52 -6 49 20
-15 34 -2 38
-15 8 6 15
8 -52 -45 38
-9 -9 -15 29
|
-15 34 -2
-15 8 6

35 60 18
0 0 -4
-23 -46 -48
-29 -40 -43
|
0 0 -4
-23 -46 -48

-31 33 15 -25 37
1 31 35 -38 -17
-12 33 35 -37 -9
-33 -13 -22 31 -19
8 -8 40 -19 -46
|
1 31 35
-12 33 35

16 -1 0 -9
-4 -10 8 18
6 4 9 40
2 -13 -2 -45
|
-4 -10 8
6 4 9

27 32 34 31 43
27 23 51 19 22
20 33 23 17 16
23 17 18 30 18
|
27 23 51
20 33 23

46 1 -25 52
41 22 -34 -4
-5 -40 11 -56
|
41 22 -34
-5 -40 11

5 15 -1 44 -29
18 1 -18 -18 -9
-10 -15 0 -34 41
-19 5 25 44 -24
-7 -2 -5 8 31
|
18 1 -18
-10 -15 0

-36 -2 61
-18 -36 57
-13 22 5
25 -8 -15
28 -16 -26
|
-18 -36 57
-13 22 5
---
2 3 7 0 -11 12 24 47 4
5 -7 8 7 57 15 -7 -8 4
55 17 1 2 0 -1 2 -1 6
4 2 -3 4 3 17 55 17 -6
0 2 -3 16 54 11 2 6 10
58 14 -1 14 -5 10 -7 0 15
55 15 4 -3 1 1 -2 -2 2
0 6 -1 34 46 12 -4 10 1
|
2 5 55 4 0 58 55 0
3 -7 17 2 2 14 15 6
7 8 1 -3 -3 -1 4 -1
0 7 2 4 16 14 -3 34
-11 57 0 3 54 -5 1 46
12 15 -1 17 11 10 1 12
24 -7 2 55 2 -7 -2 -4
47 -8 -1 17 6 0 -2 10
4 4 6 -6 10 15 2 1

-3 11 44 5 2 -4 1 -2 -3 6 0 -19
-12 8 14 11 27 28 6 -12 -1 -10 9 7
|
-3 -12
11 8
44 14
5 11
2 27
-4 28
1 6
-2 -12
-3 -1
6 -10
0 9
-19 7

11 -15 19 34 -6 11 -28 -3 19
12 1 4 22 2 8 -7 5 10
11 -12 12 43 26 26 -21 2 21
16 -13 23 39 -9 6 -29 -2 18
-21 -24 13 15 -4 39 -29 -17 20
19 6 5 18 -6 -18 2 8 2
-37 -23 12 5 -7 28 -27 -30 17
|
11 12 11 16 -21 19 -37
-15 1 -12 -13 -24 6 -23
19 4 12 23 13 5 12
34 22 43 39 15 18 5
-6 2 26 -9 -4 -6 -7
11 8 26 6 39 -18 28
-28 -7 -21 -29 -29 2 -27
-3 5 2 -2 -17 8 -30
19 10 21 18 20 2 17

28 13 16 21 17 21 22 13 25 19 22 23
41 16 13 11 20 6 18 12 17 20 28 14
25 10 16 13 22 19 20 13 21 20 13 20
31 16 17 14 18 11 22 17 17 20 23 15
16 34 15 16 40 22 26 21 15 36 59 29
|
28 41 25 31 16
13 16 10 16 34
16 13 16 17 15
21 11 13 14 16
17 20 22 18 40
21 6 19 11 22
22 18 20 22 26
13 12 13 17 21
25 17 21 17 15
19 20 20 20 36
22 28 13 23 59
23 14 20 15 29

-25 -16 -26 34 -49 54 -35 20 -27 -51 57
55 49 -54 -42 56 44 49 -4 -40 39 -22
-47 -56 10 55 20 -36 -12 48 -16 32 -15
7 -20 -35 26 56 -28 41 55 -45 49 -41
55 -18 27 -22 -43 -40 -3 -12 20 51 -48
15 40 -30 -27 47 22 24 -21 3 2 -27
|
-25 55 -47 7 55 15
-16 49 -56 -20 -18 40
-26 -54 10 -35 27 -30
34 -42 55 26 -22 -27
-49 56 20 56 -43 47
54 44 -36 -28 -40 22
-35 49 -12 41 -3 24
20 -4 48 55 -12 -21
-27 -40 -16 -45 20 3
-51 39 32 49 51 2
57 -22 -15 -41 -48 -27

5 33 16
21 -14 -28
-14 9 23
12 39 48
-8 32 37
10 29 8
31 6 -16
18 19 24
-12 -8 -18
-28 9 28
22 40 13
29 13 -4
|
5 21 -14 12 -8 10 31 18 -12 -28 22 29
33 -14 9 39 32 29 6 19 -8 9 40 13
16 -28 23 48 37 8 -16 24 -18 28 13 -4
